Here is a tiny trained network, its code and every weight. The questions are about switching its units off for an input and a class, where a switched-off unit gives its printed mean instead of its output.

import numpy as np


def w(rows, s, z=0):
    codes = np.array(rows[::2]) - 128.0
    scale = np.full(codes.shape[1], s)
    scale[-1] = z or s
    return codes * scale


def f(y):
    return np.maximum(y, 0)


def log_softmax(a):
    a = a - a.max(-1, keepdims=True)
    return a - np.log(np.exp(a).sum(-1, keepdims=True))


def net(x, mask):
    res = np.array(x, float).reshape(1, 7) / 4 @ E
    y = f(res @ A[0][:, :-1].T + A[0][:, -1])
    res = res + np.where(mask, y, B[0][:, -1]) @ B[0][:, :-1]
    return log_softmax(res[-1] @ U[:, :-1].T + U[:, -1])


A, B = {}, {}
E = w([
[131,117,107],'x0',
[33,238,75],'x1',
[129,124,123],'x2',
[127,131,136],'x3',
[253,232,93],'x4',
[125,125,133],'x5',
[129,126,119],'x6',
],0.0067)
A[0] = w([
[43,67,131,85],'neuron 1',
[55,205,119,48],'neuron 2',
[199,174,87,43],'neuron 3',
[14,66,165,16],'neuron 4',
[87,227,114,103],'neuron 5',
[197,165,91,45],'neuron 6',
[228,219,99,3],'neuron 7',
[62,186,83,53],'neuron 8',
[23,34,97,36],'neuron 9',
[201,46,52,111],'neuron 10',
[215,78,242,102],'neuron 11',
[23,216,27,56],'neuron 12',
[217,181,108,39],'neuron 13',
[77,25,166,163],'neuron 14',
[46,48,90,62],'neuron 15',
[198,45,144,40],'neuron 16',
[169,145,101,84],'neuron 17',
[43,226,43,43],'neuron 18',
[231,173,42,23],'neuron 19',
[187,154,72,59],'neuron 20',
[1,71,123,197],'neuron 21',
[97,105,125,98],'neuron 22',
],0.0067,0.0071)
B[0] = w([
[184,190,176,171],'neuron 1',
[52,66,244,151],'neuron 2',
[132,173,197,149],'neuron 3',
[201,158,218,159],'neuron 4',
[45,58,140,176],'neuron 5',
[151,139,179,146],'neuron 6',
[174,156,198,162],'neuron 7',
[84,93,219,149],'neuron 8',
[193,187,218,167],'neuron 9',
[45,64,120,173],'neuron 10',
[37,53,122,201],'neuron 11',
[113,22,185,185],'neuron 12',
[154,122,193,156],'neuron 13',
[181,177,100,228],'neuron 14',
[196,227,233,162],'neuron 15',
[36,53,253,156],'neuron 16',
[118,175,226,139],'neuron 17',
[93,61,190,174],'neuron 18',
[150,155,190,161],'neuron 19',
[195,134,174,145],'neuron 20',
[174,196,95,255],'neuron 21',
[129,154,153,137],'neuron 22',
],0.0066,0.0062)
U = w([
[234,212,194,2],'0',
[134,129,69,224],'1',
[36,2,173,19],'2',
[142,144,53,196],'3',
[157,135,55,194],'4',
],0.0082,0.009)

Each question gives the input, the list of numbers given to net, and the class t.
The units are the neurons (one row each of A and B). Each row of codes is followed by its name. A weight is (code - 128) times the scale printed after its matrix; where a second scale follows, it is the last column's (A, B and U).
mask holds one flag per neuron, in row order. A switched-off neuron (its flag False) gives its mean, the last column of its row in B, instead of its output. The means were averaged over made-up inputs and are rounded, as every weight is.
A unit's drop is (log p(t) with every unit on - log p(t) with that unit switched off) / (log p(t) with every unit on - log p(t) with every unit switched off).
The circuit of an input: a set's keep is (log p(t) with only the set's units on - log p(t) with every unit switched off) / (log p(t) with every unit on - log p(t) with every unit switched off). Starting from the 12 units with the biggest drops (on a tie, the unit counted first), units are removed one at a time, each time the one whose removal leaves the highest keep (on an exact tie, the one counted first), for as long as the keep stays at least 0.8.
units of the circuit, in order: the units of the circuit, biggest drop first
unit that matters most: the unit with the biggest drop
drop when u is switched off: that unit's drop, to one decimal
input [-5,-7,2,-6,1,8,-7], class 2: units of the circuit, in order : (neuron 11; neuron 16)
input [-1,-6,5,0,5,4,4], class 2: units of the circuit, in order : (neuron 11; neuron 21; neuron 10)
input [5,-7,0,-3,1,-6,-4], class 2: units of the circuit, in order : (neuron 16; neuron 11)
input [8,7,-7,-7,8,-7,7], class 0: units of the circuit, in order : (neuron 7; neuron 19)
input [-5,-7,-1,-2,6,-8,-4], class 2: unit that matters most : neuron 11
input [5,7,2,-3,-3,1,-6], class 2: units of the circuit, in order : (neuron 12; neuron 18)
input [-2,-8,2,4,3,-8,-4], class 2: units of the circuit, in order : (neuron 11; neuron 16)
input [-5,-8,-6,2,6,1,-5], class 2: drop when neuron 11 is switched off : 0.4
input [-5,2,2,-8,-8,8,-6], class 0: drop when neuron 8 is switched off : 0.0
input [0,7,1,-4,6,7,-1], class 2: drop when neuron 14 is switched off : 0.1
